Below is a small trained network, with its code and all its weights. Each question gives an input and a target symbol and asks what happens when units are switched off, that is, made to give their printed mean instead of their output.

import numpy as np


def w(rows, s, z=0):
    codes = np.array(rows[::2]) - 128.0
    scale = np.full(codes.shape[1], s)
    scale[-1] = z or s
    return codes * scale


def norm(h):
    return h / np.sqrt((h * h).mean(-1, keepdims=True) + 1e-5)


def f(y):
    return y / 2 * (1 + np.tanh(0.7978845608 * (y + 0.044715 * y**3)))


def softmax(a):
    e = np.exp(a - a.max(-1, keepdims=True))
    return e / e.sum(-1, keepdims=True)


def log_softmax(a):
    a = a - a.max(-1, keepdims=True)
    return a - np.log(np.exp(a).sum(-1, keepdims=True))


def net(x, mask):
    ids = ['ΠΨΩβθλμξτ'.index(c) for c in x.split()]
    T = len(ids)
    res = E[ids] + P[:T]
    q, k, v = (norm(res) @ M[0].T for M in (Q, K, V))
    z = softmax(np.where(np.tri(T) > 0, q @ k.T / 4**0.5, -1e9)) @ v
    res = res + np.where(mask[0], z, O[0][:, -1]) @ O[0][:, :-1]
    y = f(norm(res) @ A[0][:, :-1].T + A[0][:, -1])
    res = res + np.where(mask[1:9], y, B[0][:, -1]) @ B[0][:, :-1]
    return log_softmax(norm(res)[-1] @ U[:, :-1].T + U[:, -1])


Q, K, V, O, A, B = {}, {}, {}, {}, {}, {}
E = w([
[112,144,104,124,107,146,88],'Π',
[132,84,96,76,113,88,169],'Ψ',
[132,147,80,123,125,149,155],'Ω',
[144,81,154,162,98,164,94],'β',
[137,141,90,116,115,131,196],'θ',
[116,131,169,113,102,202,170],'λ',
[135,147,251,119,208,123,98],'μ',
[122,88,108,70,98,86,142],'ξ',
[117,186,128,106,61,124,137],'τ',
],0.021)
P = w([
[38,110,107,85,159,250,162],'0',
[152,99,125,3,208,176,97],'1',
[133,120,123,47,188,184,61],'2',
[158,122,112,94,166,160,111],'3',
[181,130,110,142,148,139,141],'4',
[194,130,117,176,134,126,162],'5',
[205,118,117,224,116,111,175],'6',
],0.0064)
Q[0] = w([
[198,87,76,140,109,121,125],'h1',
[156,97,12,111,104,209,135],'h1',
[149,124,78,98,144,98,150],'h1',
[1,143,52,212,143,140,88],'h1',
],0.0076)
K[0] = w([
[117,135,151,182,206,62,100],'h1',
[89,146,139,154,254,100,122],'h1',
[183,156,57,147,99,123,144],'h1',
[193,133,66,78,165,150,59],'h1',
],0.0081)
V[0] = w([
[144,210,48,45,74,168,91],'h1',
[112,119,64,175,52,60,120],'h1',
[225,161,199,138,144,114,37],'h1',
[222,255,225,43,218,92,97],'h1',
],0.0085)
O[0] = w([
[66,193,153,188,206,117,144,205],'h1',
[152,169,159,32,199,255,141,3],'h1',
[153,161,106,182,131,179,231,97],'h1',
[233,116,178,247,114,198,78,14],'h1',
],0.0062,0.0056)
A[0] = w([
[208,82,146,51,166,55,170,60],'n1',
[30,158,87,87,202,72,164,254],'n2',
[156,111,117,181,72,22,114,163],'n3',
[114,64,110,124,160,138,199,90],'n4',
[102,67,133,162,70,57,160,82],'n5',
[149,238,118,190,176,60,157,48],'n6',
[95,84,133,186,165,86,57,87],'n7',
[122,73,187,163,250,88,37,82],'n8',
],0.015,0.004)
B[0] = w([
[218,157,176,194,117,207,183,149],'n1',
[31,105,188,69,102,20,249,253],'n2',
[52,125,86,45,118,61,145,186],'n3',
[87,135,116,59,107,82,104,163],'n4',
[190,130,140,203,179,190,111,211],'n5',
[193,138,179,243,154,241,75,166],'n6',
[186,176,205,137,94,191,121,168],'n7',
[41,85,60,103,112,33,254,160],'n8',
],0.015)
U = w([
[137,183,96,108,50,144,109,116],'Π',
[155,85,138,163,65,93,102,63],'Ψ',
[170,146,114,122,141,124,147,68],'Ω',
[142,158,96,138,117,122,125,73],'β',
[180,155,95,108,142,130,162,73],'θ',
[163,104,255,164,110,208,198,60],'λ',
[169,179,161,126,186,143,51,254],'μ',
[48,129,117,116,68,84,186,201],'ξ',
[72,87,34,152,215,145,120,115],'τ',
],0.007,0.0052)

Each question gives the input, a string of symbols that net reads in full, and the target symbol t.
The units are the heads (4 rows each of Q, K, V and O) and the neurons (one row each of A and B). Each row of codes is followed by its name. A weight is (code - 128) times the scale printed after its matrix; where a second scale follows, it is the last column's (O, A, B and U).
mask holds one flag per unit, heads first, then neurons. A switched-off unit (its flag False) gives its mean, the last column of its rows in O or B, instead of its output. The means were averaged over made-up inputs and are rounded, as every weight is.
A unit's drop is (log p(t) with every unit on - log p(t) with that unit switched off) / (log p(t) with every unit on - log p(t) with every unit switched off).
The circuit of an input: a set's keep is (log p(t) with only the set's units on - log p(t) with every unit switched off) / (log p(t) with every unit on - log p(t) with every unit switched off). Starting from all 9 units, units are removed one at a time, each time the one whose removal leaves the highest keep (on an exact tie, the one counted first), for as long as the keep stays at least 0.8.
circuit, biggest first: the units of the circuit, biggest drop first
unit that matters most: the unit with the biggest drop
k most important neurons: the k neurons with the biggest drops, biggest first
drop when u is switched off: that unit's drop, to one decimal
input β β β, target μ: circuit, biggest first -> h1, n2, n8
input μ Ψ ξ λ ξ Π, target Π: circuit, biggest first -> h1, n2, n3, n8
input λ λ λ τ τ, target μ: circuit, biggest first -> h1, n6, n2
input λ λ β β β, target μ: 3 most important neurons -> n8, n2, n5
input β ξ β, target λ: 4 most important neurons -> n3, n7, n2, n8
input θ β β, target λ: unit that matters most -> n7
input λ Π λ, target λ: 4 most important neurons -> n3, n2, n8, n6
input β β τ λ β β, target τ: circuit, biggest first -> n2, n3, n5
input μ β λ ξ θ, target τ: 2 most important neurons -> n2, n3
input τ β λ β β β β, target τ: 4 most important neurons -> n2, n5, n3, n8
input β μ Π, target Π: 2 most important neurons -> n2, n5
input λ μ Π λ β, target Ψ: 4 most important neurons -> n2, n3, n6, n1
input Π λ Π λ λ, target μ: 3 most important neurons -> n2, n5, n8
input θ β μ τ λ, target λ: circuit, biggest first -> n2
input μ λ β β Π β, target Ψ: drop when n6 is switched off -> 0.3
input β Π τ λ Π, target λ: drop when n4 is switched off -> 0.0
input ξ ξ β λ τ τ, target λ: drop when n5 is switched off -> 0.0
input λ β Π μ τ, target μ: drop when n2 is switched off -> 0.8
